(in the rows, 128 means zero)
Each row is followed by its class.
[105 130 128 114 131 161 131 107 125 121 146 114 135 126 113 144 151 132
 153 105 141 137  98 138 106 133 101 129 112 133 133 128 134 143 130 127
 127 119 108 112 138 108 123 141 122 100 115 160 144  98   4  93 193 120
 132  77 123 150 137 143 123 149 143 104 139 111 106 122 134 152 127 145
 130 134 129 130] | q797
[143 127 128 130 125 110 126 135 122 121 124 130 128 124 134 124 122 125
 120 134 139 128 135 126 130 130 141 129 141 122 128 125 124 121 133 124
 132 128 139 129 124 137 130 137 125 132 132 118 111 137 168 123 110 127
 125 126 142 128 127 121 125 110 127 141 126 133 128 128 132 121 127 132
 127 127 129 128] | q284
[132 130 122 135 109 124 125 125 126 139 118 135 128 135 150 126 122 133
 119 140  93 105 154 127 129 128 146 128 105 126 123 136 129 127 122 134
 130 123 128 139 125 124 137 124 124 122 124  95 131 122 157 147 108 125
 120 185 165 116 123 137 135 134 116 132 126 139 135 129 119 121 129 126
 123 125 131 131] | q284
[134 131 129 122 120 117 124 118 127 109 127 125 133 128 151 132 135 130
 132 133 132 133 125 127 112 133 136 129 120 128 126 129 128 122 139 129
 130 113 124 127 128 122 133 118 123 121 119 129 127 117  96 120 146 115
 130 126 139 135 131 138 131 120 127 134 138 127 116 131 130 122 126 131
 130 129 133 128] | q284
[129 126 126 122 116 124 119 106 130 108 124 131 133 135 167 138 136 130
 132 134 120 130 116 126 117 136 143 131  99 134 121 138 142 128 137 140
 130 109 122 126 134 107 136 104 120 123 121 133 134 110  69 128 151 124
 129 155 121 138 127 135 130 131 124 124 143 125 117 128 131 124 127 131
 130 129 137 132] | q284
[110 130 115 121 107 147 125 108 120 131 133 129 135 133 143 137 137 143
 134 119  92 110 131 127 114 130 126 128  82 131 132 135 133 139 124 138
 128 114 107 124 130  91 132 129 119 102 116 116 154  90  28 121 161 121
 126 156 162 132 127 156 134 158 130 118 134 120 117 129 120 136 126 141
 127 132 128 129] | q797
[107 130 130 125 137 157 132 123 130 133 142 118 127 124  96 139 142 132
 142 107 136 135 114 139 121 127  96 129 132 133 130 128 133 138 123 120
 124 131 114 117 135 126 121 143 128 111 121 151 143 112  41 107 162 129
 132  92 122 138 136 133 126 151 140 116 131 116 116 125 127 143 123 136
 133 133 133 131] | q797
[118 124 126 120 125 148 133 138 119 149 131 126 130 130 113 127 120 129
 129 106 121 128 124 133 123 121 119 127 118 124 128 128 130 124 114 121
 129 148 121 129 127 115 118 146 131 131 129 138 131 130 100 120 128 147
 124 117 107 132 129 147 122 144 140 115 123 125 126 112 120 135 127 136
 127 131 122 127] | q797
[104 123 123 103  93 171 121  95 110 125 138 118 139 136 159 140 144 143
 152  94 105 119  87 135  93 139 123 127  53 136 140 144 128 137 124 136
 135 115  99 116 133  59 133 133 114 103 109 150 159  83   4  92 202 148
 127 131 104 167 134 190 126 173 150  94 152 112  93 101 123 149 126 161
 129 135 138 132] | q797
[110 130 120 133 116 142 122 105 133 136 127 133 135 140 151 135 139 140
 131 138  88 116 138 131 127 135 134 130  89 136 127 141 130 138 124 144
 134 108 110 130 133 101 135  97 123 108 117 114 158 104  80 154 141 116
 128 197 141 119 122 133 139 153 119 121 163 129 132 129 119 126 130 122
 132 129 138 134] | q284
[118 125 126 108 104 143 129 114 115 128 130 124 135 133 146 131 133 128
 138 102 117 120 113 132 108 131 128 128  89 121 131 128 133 126 123 135
 130 121 115 124 128  92 133 146 118 115 124 130 139 103  20 102 162 137
 131 127 135 147 133 170 126 148 141 112 140 124 111 114 125 137 127 149
 129 133 126 134] | q797
[131 130 124 147 136 118 129 139 142 136 121 137 122 135 137 125 124 121
 117 150 111 127 155 128 148 129 138 130 138 129 122 135 115 124 125 133
 131 124 134 135 122 140 134 101 133 135 129 107 130 136 212 168  98 117
 127 183 137 106 119 103 137 123 116 141 120 133 148 138 124 115 129 109
 124 125 130 129] | q284
[141 128 126 132 111 111 119 116 126 111 117 134 131 133 169 126 126 134
 124 151 118 122 133 122 120 130 156 121 109 128 126 136 126 124 138 136
 130 109 134 133 126 118 135 111 122 128 123 113 125 123 134 135 128 122
 129 172 140 130 128 132 132 122 117 134 132 133 126 130 136 114 128 129
 130 127 134 130] | q284
[106 128 120 123 100 150 119  81 125 122 126 132 135 147 188 139 147 149
 138 133  81 116 110 133 107 142 145 131  42 139 130 150 129 142 126 150
 130  94 104 125 135  59 138  78 112  98 112 131 170  84   4 142 177 125
 124 213 113 142 126 161 136 168 120 109 149 116 115 115 122 130 128 146
 131 130 141 149] | q284
[107 127 122 130 126 153 126 123 128 153 136 130 130 136 126 130 122 138
 131 115  97 118 135 132 131 128 124 125 105 134 132 130 135 132 111 133
 128 135 120 131 131 107 127 126 129 120 128 128 148 117  94 143 128 136
 129 157 117 122 124 139 127 155 124 115 123 125 132 120 116 137 130 128
 127 130 126 131] | q797
[126 131 123 134 118 132 125 112 132 123 126 133 130 140 160 135 135 134
 127 141 108 124 126 127 125 138 141 129  99 135 128 140 126 133 131 137
 128 111 121 129 129 112 135  96 125 119 122 126 144 115  97 145 137 124
 126 176 117 130 121 128 134 137 121 128 134 129 129 128 126 122 127 124
 128 126 137 134] | q284
[127 139 127 135 141 130 135 138 137 147 139 118 123 120  84 133 141 126
 130 136 128 122 160 132 139 122 100 128 168 127 123 120 123 135 132 123
 123 129 135 125 129 167 125 150 130 114 119 107 127 132 183 124 128  93
 135 101 213 105 129  96 136 130 123 147 113 132 131 152 131 123 128 117
 130 130 128 126] | q797
[ 98 121 135 136 150 130 125 113 142 142 126 136 125 146 145 134 122 133
 129 122 125 145  89 136 140 130 130 132 101 146 133 146 136 133 108 133
 133 138 110 127 135 105 122  66 145 144 141 180 164 138  71 177 129 162
 122 173   4 136 124 119 124 149 122 100 132 112 142 103 116 144 125 110
 132 124 135 126] | q797
[125 127 137 128 137 125 121 111 137 110 122 128 128 136 156 131 126 128
 127 133 143 149  95 133 128 135 134 130 116 137 131 135 126 129 128 133
 133 122 127 121 133 122 127  81 136 146 135 167 139 138  92 141 141 148
 126 140  25 144 131 121 123 120 132 117 139 121 129 117 129 127 123 132
 132 124 135 132] | q797
[126 131 129 135 122 125 124 118 133 125 122 133 126 136 150 132 130 135
 123 140 112 125 130 128 126 132 142 131 110 133 125 138 126 132 129 136
 127 119 125 129 131 118 132  99 127 129 128 124 136 122 128 151 121 128
 125 174 111 127 123 128 131 132 120 128 129 130 134 129 123 120 129 125
 130 127 132 133] | q284
[131 129 133 128 134 134 126 124 130 125 130 128 127 129 127 129 130 125
 130 125 132 133 115 129 127 129 124 130 129 130 129 129 131 129 121 132
 127 130 127 125 131 124 127 126 124 126 127 135 132 127 111 125 133 134
 129 121 112 134 128 131 127 132 129 123 129 122 127 125 130 132 130 128
 131 127 127 127] | q797
[132 123 141 129 137 112 120 102 141  89 122 130 128 143 170 131 130 122
 129 139 151 154  84 145 128 138 149 129 122 141 131 142 124 134 138 129
 133 112 125 124 133 126 133  63 135 144 131 171 136 136  91 144 144 141
 126 138  17 147 129 112 124 110 124 119 146 121 126 125 134 120 128 119
 128 130 139 128] | q797
[132 134 123 143 118 112 118  96 140 108 122 136 126 137 175 132 138 133
 125 166  96 118 143 126 127 146 148 130 103 138 122 143 119 133 139 147
 128  94 124 131 132 116 138  76 120 113 111 107 144 111 123 162 138 100
 127 203 154 110 123 113 137 120 110 144 138 130 134 145 128 111 129 115
 131 127 142 134] | q284
[128 129 123 121 106 130 124 123 119 128 123 131 131 132 150 123 128 135
 128 129 106 111 135 123 118 132 146 130  98 123 127 122 127 124 130 132
 128 123 126 133 125 103 136 131 117 118 123 112 132 115  96 120 131 130
 125 158 152 131 124 152 129 134 129 116 135 130 123 123 124 127 128 139
 128 130 129 132] | q284
[110 128 124 116 115 154 126 113 121 132 138 123 136 130 123 139 137 139
 140 105 110 119 132 139 116 128 116 130  96 130 134 127 131 135 120 132
 125 123 111 125 131  96 132 138 120 105 119 131 153 102  20 116 162 132
 132 134 138 136 134 153 128 156 135 120 132 121 114 117 124 146 126 143
 127 132 131 130] | q797
[114 131 126 126 113 137 121  86 134 114 130 132 138 139 175 140 143 143
 137 135  95 119 117 124 111 142 146 129  79 139 128 147 126 140 134 144
 129  96 108 122 132  93 139  83 120 102 110 129 160  95  21 141 166 111
 126 187 122 136 124 137 133 148 118 121 142 120 121 128 127 124 127 132
 133 130 143 131] | q284
[111 125 130 119 120 146 129 120 122 138 132 117 132 130 135 129 129 132
 134 111 130 129 109 132 121 128 120 133 100 132 134 132 133 129 119 133
 128 132 119 124 127 102 129 131 126 114 132 146 138 116  51 121 149 142
 129 130  98 139 128 151 126 146 135 116 135 118 117 114 122 139 126 139
 129 130 127 132] | q797
[107 129 126 125 133 154 130 135 127 154 136 122 130 128 103 133 127 132
 136 108 115 121 133 135 131 116  91 125 128 131 133 122 135 134 112 125
 126 143 118 127 128 119 114 147 132 124 129 134 142 118 102 131 127 135
 127 124 126 126 130 133 128 149 133 112 114 121 131 123 119 142 128 129
 128 130 124 128] | q797
[124 131 123 140 141 129 131 156 128 161 128 131 121 123  85 121 112 129
  93 127 120 116 161 130 152 116 114 125 158 124 126 122 134 127 113 118
 122 152 145 133 125 151 122 154 139 139 138 110 119 145 234 148  85 129
 130 131 157 106 125 112 131 126 125 134  99 139 149 134 120 130 129 118
 125 127 121 126] | q797
[113 131 120 126 127 150 131 128 128 143 117 123 128 126 104 135 135 136
 136 112 119 118 133 133 129 127 107 130 127 129 130 126 131 135 121 127
 127 132 120 125 130 125 121 144 125 115 125 128 131 117  95 121 133 122
 128 117 146 125 129 131 127 147 132 125 124 122 128 127 123 135 128 130
 129 130 123 131] | q797
[116 135 124 152 155 136 132 137 149 157 130 138 121 132  96 129 125 129
 120 142 104 116 164 138 161 125 113 124 154 133 120 130 130 140 112 128
 123 138 129 134 129 156 127 107 134 130 131 113 144 136 223 180  95 113
 129 171 144  94 121  86 139 138 113 138 108 136 160 144 120 124 131  94
 129 124 131 128] | q797

Each row is followed by its class.
[129 122 132 127 126 119 129 130 123 132 125 131 123 128 126 128 123 132
 129 124 128 128 126 131 123 127 133 126 127 138 130 121 127 129 131 125
 126 124 130 127 118 128 126 120 128 125 127 129 132 125 129 130 126 127
 130 131 129 127 130 121 120 132 131 131 120 122 121 124 130 136 126 129
 126 126 135 127] | (90)
[126 122 136 122 136 115 134 143 124 134 123 139 123 133 123 127 117 109
 121 129 130 122 143 130 128 135 133 132 124 127 135 106 134 129 144 109
 134 135 132 114 133 122 126 107 134 117 123 125 134 141 125 128 128 123
 118 145 139 136 128 134 128 129 135 128 120 120 120 134 128 142 131 131
 125 133 143 127] | (89)
[147 130 127 127 121 113 116 143 114 131 107 101 113  99 133 139 112 142
 106 119 121 108  99 133 128 109 129 112 139 153 170 125 109 119  88 130
 116 111 133 140 123  98 129  95 144 119 153 104 134  76 161 123 133 126
 160 137 140 146 141  91 106 144 127 127  81  93 107 143 121 139 117 152
 112 122 134 168] | (90)
[125 129 127 127 129 123 127 129 127 130 124 130 133 134 120 127 125 127
 131 128 134 126 130 126 126 130 126 132 128 129 128 127 120 129 128 125
 128 129 129 125 123 127 125 128 131 128 128 123 127 117 127 131 128 130
 128 116 129 135 130 125 129 126 129 129 127 126 128 121 126 126 125 128
 129 126 125 123] | (90)
[114 123 133 124 128 115 129 135 130 132 130 166 133 136 122 118 113 115
 135 130 139 124 157 124 136 147 135 135 105 112 119 107 146 136 169 107
 133 125 133 102 136 117 122 115 121 120 117 137 129 149 112 130 128 125
 106 140 130 126 122 156 142 123 138 122 137 126 127 134 132 139 132 124
 131 130 151 111] | (89)
[124 134 107 136 128 141 136 114 130 116 145 126 136 134 128 122 145 131
 133 131 131 133 126 124 125 127 121 131 136 129 105 149 123 127 121 148
 127 129 126 140 124 141 136 163 127 146 121 133 125 137 122 129 126 132
 128 118 115 113 124 129 133 127 125 147 149 146 145 119 122 110 129 119
 137 127 110 105] | (90)
[132 130 128 131 121 129 120 120 126 126 126 106 132 118 133 137 139 141
 122 127 118 132 108 133 123 114 123 121 145 145 137 144 114 121 104 134
 127 123 127 140 125 122 121 133 133 135 144 124 124 110 135 130 127 132
 135 125 126 131 131 115 116 133 121 127 121 130 124 123 131 126 126 133
 119 129 111 140] | (89)
